Here is a tiny trained network, its code and every weight. The questions are about switching its units off for an input and a class, where a switched-off unit gives its printed mean instead of its output.

import numpy as np


def w(rows, s, z=0):
    codes = np.array(rows[::2]) - 128.0
    scale = np.full(codes.shape[1], s)
    scale[-1] = z or s
    return codes * scale


def f(y):
    return np.maximum(y, 0)


def log_softmax(a):
    a = a - a.max(-1, keepdims=True)
    return a - np.log(np.exp(a).sum(-1, keepdims=True))


def net(x, mask):
    res = np.array(x, float).reshape(1, 2) / 4 @ E
    y = f(res @ A[0][:, :-1].T + A[0][:, -1])
    res = res + np.where(mask, y, B[0][:, -1]) @ B[0][:, :-1]
    return log_softmax(res[-1] @ U[:, :-1].T + U[:, -1])


A, B = {}, {}
E = w([
[115,122,249,220],'x0',
[186,195,104,136],'x1',
],0.015)
A[0] = w([
[136,143,165,143,23],'N0',
[74,158,180,133,26],'N1',
[57,91,107,142,41],'N2',
[247,114,171,63,99],'N3',
[122,200,115,177,139],'N4',
[146,77,90,106,16],'N5',
[139,202,153,79,186],'N6',
[109,95,173,69,9],'N7',
[93,130,140,63,60],'N8',
[213,164,132,150,96],'N9',
[48,151,94,111,31],'N10',
[187,61,153,193,37],'N11',
[159,112,156,160,81],'N12',
[138,146,66,171,18],'N13',
[128,163,177,127,2],'N14',
[103,151,188,122,235],'N15',
[33,87,136,95,56],'N16',
[139,116,182,136,31],'N17',
[117,101,215,241,97],'N18',
[80,22,122,165,56],'N19',
[118,78,127,131,13],'N20',
[100,61,54,130,12],'N21',
[186,121,136,140,253],'N22',
[144,115,71,132,68],'N23',
[48,55,122,124,78],'N24',
],0.012,0.0035)
B[0] = w([
[168,237,105,101,151],'N0',
[205,139,123,109,162],'N1',
[55,199,196,160,155],'N2',
[61,145,149,184,151],'N3',
[19,112,187,231,163],'N4',
[218,181,117,94,156],'N5',
[46,96,222,129,162],'N6',
[64,219,173,158,146],'N7',
[159,118,164,53,149],'N8',
[51,163,198,184,169],'N9',
[178,148,96,100,150],'N10',
[197,153,135,53,170],'N11',
[126,141,121,117,159],'N12',
[155,171,144,157,145],'N13',
[190,188,157,106,149],'N14',
[125,2,37,47,182],'N15',
[100,202,183,215,173],'N16',
[177,157,132,80,161],'N17',
[185,129,63,60,252],'N18',
[100,146,191,168,179],'N19',
[133,194,214,161,140],'N20',
[192,146,90,131,169],'N21',
[53,33,143,174,162],'N22',
[175,148,187,108,161],'N23',
[38,168,171,180,179],'N24',
],0.0061,0.016)
U = w([
[45,203,189,212,83],'0',
[255,133,76,26,4],'1',
[67,60,112,119,206],'2',
],0.0079,0.0035)

Each question gives the input, the list of numbers given to net, and the class t.
The units are the neurons (one row each of A and B). Each row of codes is followed by its name. A weight is (code - 128) times the scale printed after its matrix; where a second scale follows, it is the last column's (A, B and U).
mask holds one flag per neuron, in row order. A switched-off neuron (its flag False) gives its mean, the last column of its row in B, instead of its output. The means were averaged over made-up inputs and are rounded, as every weight is.
A unit's drop is (log p(t) with every unit on - log p(t) with that unit switched off) / (log p(t) with every unit on - log p(t) with every unit switched off).
k most important neurons: the k neurons with the biggest drops, biggest first
drop when u is switched off: that unit's drop, to one decimal
input [2,0], class 2: 2 most important neurons => (N5; N21)
input [-2,2], class 2: most important neuron => (N16)
input [3,1], class 2: 2 most important neurons => (N5; N21)
input [-4,-4], class 0: 2 most important neurons => (N18; N15)
input [3,-2], class 2: 2 most important neurons => (N5; N21)
input [-3,2], class 2: 2 most important neurons => (N18; N11)
input [1,2], class 2: 2 most important neurons => (N16; N24)
input [-5,-6], class 0: drop when N16 is switched off => 0.1
input [-3,4], class 0: drop when N15 is switched off => 0.2
input [5,3], class 1: drop when N18 is switched off => 0.2
